Below is a small trained network, with its code and all its weights. Each question gives an input and a class and asks what happens when units are switched off, that is, made to give their printed mean instead of their output.

import numpy as np


def w(rows, s, z=0):
    codes = np.array(rows[::2]) - 128.0
    scale = np.full(codes.shape[1], s)
    scale[-1] = z or s
    return codes * scale


def f(y):
    return y / 2 * (1 + np.tanh(0.7978845608 * (y + 0.044715 * y**3)))


def log_softmax(a):
    a = a - a.max(-1, keepdims=True)
    return a - np.log(np.exp(a).sum(-1, keepdims=True))


def net(x, mask):
    res = np.array(x, float).reshape(1, 7) / 4 @ E
    y = f(res @ A[0][:, :-1].T + A[0][:, -1])
    res = res + np.where(mask, y, B[0][:, -1]) @ B[0][:, :-1]
    return log_softmax(res[-1] @ U[:, :-1].T + U[:, -1])


A, B = {}, {}
E = w([
[182,2,204,123,96],'x0',
[22,101,200,87,152],'x1',
[150,240,223,171,108],'x2',
[150,119,147,173,243],'x3',
[127,130,128,125,130],'x4',
[123,122,128,132,126],'x5',
[127,126,129,132,126],'x6',
],0.0077)
A[0] = w([
[126,144,119,165,227,154],'N0',
[172,197,234,142,73,94],'N1',
[26,113,177,107,123,100],'N2',
[213,125,84,176,106,107],'N3',
[173,114,162,101,125,146],'N4',
[133,178,204,174,101,103],'N5',
[168,118,100,189,120,160],'N6',
[60,98,201,88,135,103],'N7',
[113,134,101,107,18,118],'N8',
[148,109,136,164,226,112],'N9',
[62,189,76,141,171,100],'N10',
[138,100,85,75,150,144],'N11',
[55,165,104,140,154,89],'N12',
[149,70,197,121,130,113],'N13',
[34,105,179,115,171,136],'N14',
[65,126,176,55,157,105],'N15',
[111,95,82,117,104,157],'N16',
[151,66,132,156,123,132],'N17',
[172,81,183,124,133,137],'N18',
[200,110,81,169,106,153],'N19',
[175,106,147,187,254,107],'N20',
[113,84,95,134,138,189],'N21',
[163,77,156,93,117,106],'N22',
[101,72,80,65,170,158],'N23',
[194,88,188,105,101,121],'N24',
[131,182,70,85,151,81],'N25',
[76,198,93,79,156,133],'N26',
[183,73,182,129,117,118],'N27',
[210,136,92,126,131,109],'N28',
[134,114,151,108,131,248],'N29',
[136,181,200,183,108,121],'N30',
],0.0095,0.012)
B[0] = w([
[102,133,120,102,42,181],'N0',
[91,76,114,105,213,178],'N1',
[254,144,124,101,161,160],'N2',
[217,136,171,112,181,162],'N3',
[117,168,101,147,133,155],'N4',
[112,49,99,126,191,161],'N5',
[142,194,170,115,144,172],'N6',
[175,133,127,134,129,163],'N7',
[113,49,190,27,74,164],'N8',
[103,95,141,75,106,160],'N9',
[158,102,68,145,89,161],'N10',
[100,120,144,134,184,159],'N11',
[179,104,85,132,127,139],'N12',
[152,144,74,159,75,165],'N13',
[224,182,156,111,137,178],'N14',
[213,128,138,128,152,155],'N15',
[81,151,149,96,178,166],'N16',
[113,134,99,140,134,158],'N17',
[107,157,79,153,104,172],'N18',
[155,161,171,133,165,184],'N19',
[97,53,163,23,17,181],'N20',
[103,164,150,154,162,190],'N21',
[126,91,64,141,129,147],'N22',
[105,132,156,145,184,188],'N23',
[136,130,81,166,102,170],'N24',
[164,90,100,133,112,140],'N25',
[139,134,87,154,77,171],'N26',
[120,131,64,154,95,168],'N27',
[177,121,163,113,149,150],'N28',
[93,219,140,163,112,251],'N29',
[69,68,106,119,209,171],'N30',
],0.008,0.011)
U = w([
[87,170,150,139,138,254],'0',
[211,154,162,109,171,69],'1',
[107,135,22,164,94,89],'2',
[72,95,177,27,79,91],'3',
[48,100,123,130,245,64],'4',
[72,187,171,149,134,165],'5',
],0.012,0.0099)

Each question gives the input, the list of numbers given to net, and the class t.
The units are the neurons (one row each of A and B). Each row of codes is followed by its name. A weight is (code - 128) times the scale printed after its matrix; where a second scale follows, it is the last column's (A, B and U).
mask holds one flag per neuron, in row order. A switched-off neuron (its flag False) gives its mean, the last column of its row in B, instead of its output. The means were averaged over made-up inputs and are rounded, as every weight is.
A unit's drop is (log p(t) with every unit on - log p(t) with that unit switched off) / (log p(t) with every unit on - log p(t) with every unit switched off).
The circuit of an input: a set's keep is (log p(t) with only the set's units on - log p(t) with every unit switched off) / (log p(t) with every unit on - log p(t) with every unit switched off). Starting from the 12 units with the biggest drops (on a tie, the unit counted first), units are removed one at a time, each time the one whose removal leaves the highest keep (on an exact tie, the one counted first), for as long as the keep stays at least 0.8.
circuit, biggest first: the units of the circuit, biggest drop first
unit that matters most: the unit with the biggest drop
top k neurons: the k neurons with the biggest drops, biggest first
drop when u is switched off: that unit's drop, to one decimal
input [-5,4,8,-6,-6,-6,1], class 4: circuit, biggest first -> (N1, N30)
input [-6,2,-6,5,7,-4,-1], class 2: circuit, biggest first -> (N10)
input [2,-4,8,-2,-6,-7,-4], class 4: circuit, biggest first -> (N1, N30)
input [-4,7,4,-1,0,1,1], class 1: circuit, biggest first -> (N2, N14, N15)
input [-7,-2,3,-6,-5,4,4], class 2: circuit, biggest first -> (N26, N10)
input [-6,6,-3,7,6,4,-4], class 3: circuit, biggest first -> (N20, N0)
input [-6,7,2,3,3,-5,4], class 1: top 3 neurons -> (N14, N2, N15)
input [1,7,0,-1,1,-6,5], class 1: top 2 neurons -> (N2, N14)
input [-6,-2,-8,-1,5,6,2], class 4: circuit, biggest first -> (N23, N11)
input [-1,2,8,-7,7,6,-2], class 4: top 4 neurons -> (N1, N30, N5, N20)
input [-4,-6,5,-2,-3,4,2], class 1: circuit, biggest first -> (N3, N29)
input [7,4,-5,-6,6,-7,6], class 0: top 2 neurons -> (N23, N16)
input [-2,3,7,8,7,0,5], class 3: top 2 neurons -> (N20, N0)
input [2,7,1,8,1,-4,7], class 3: unit that matters most -> N20
input [4,-6,3,-8,0,4,7], class 3: top 3 neurons -> (N8, N14, N2)
input [7,-1,-6,-3,-4,-2,-3], class 2: drop when N27 is switched off -> 0.4
input [8,1,3,-8,6,-1,5], class 2: drop when N21 is switched off -> 0.0
input [-1,-7,4,-1,-8,-1,0], class 1: drop when N28 is switched off -> 0.1
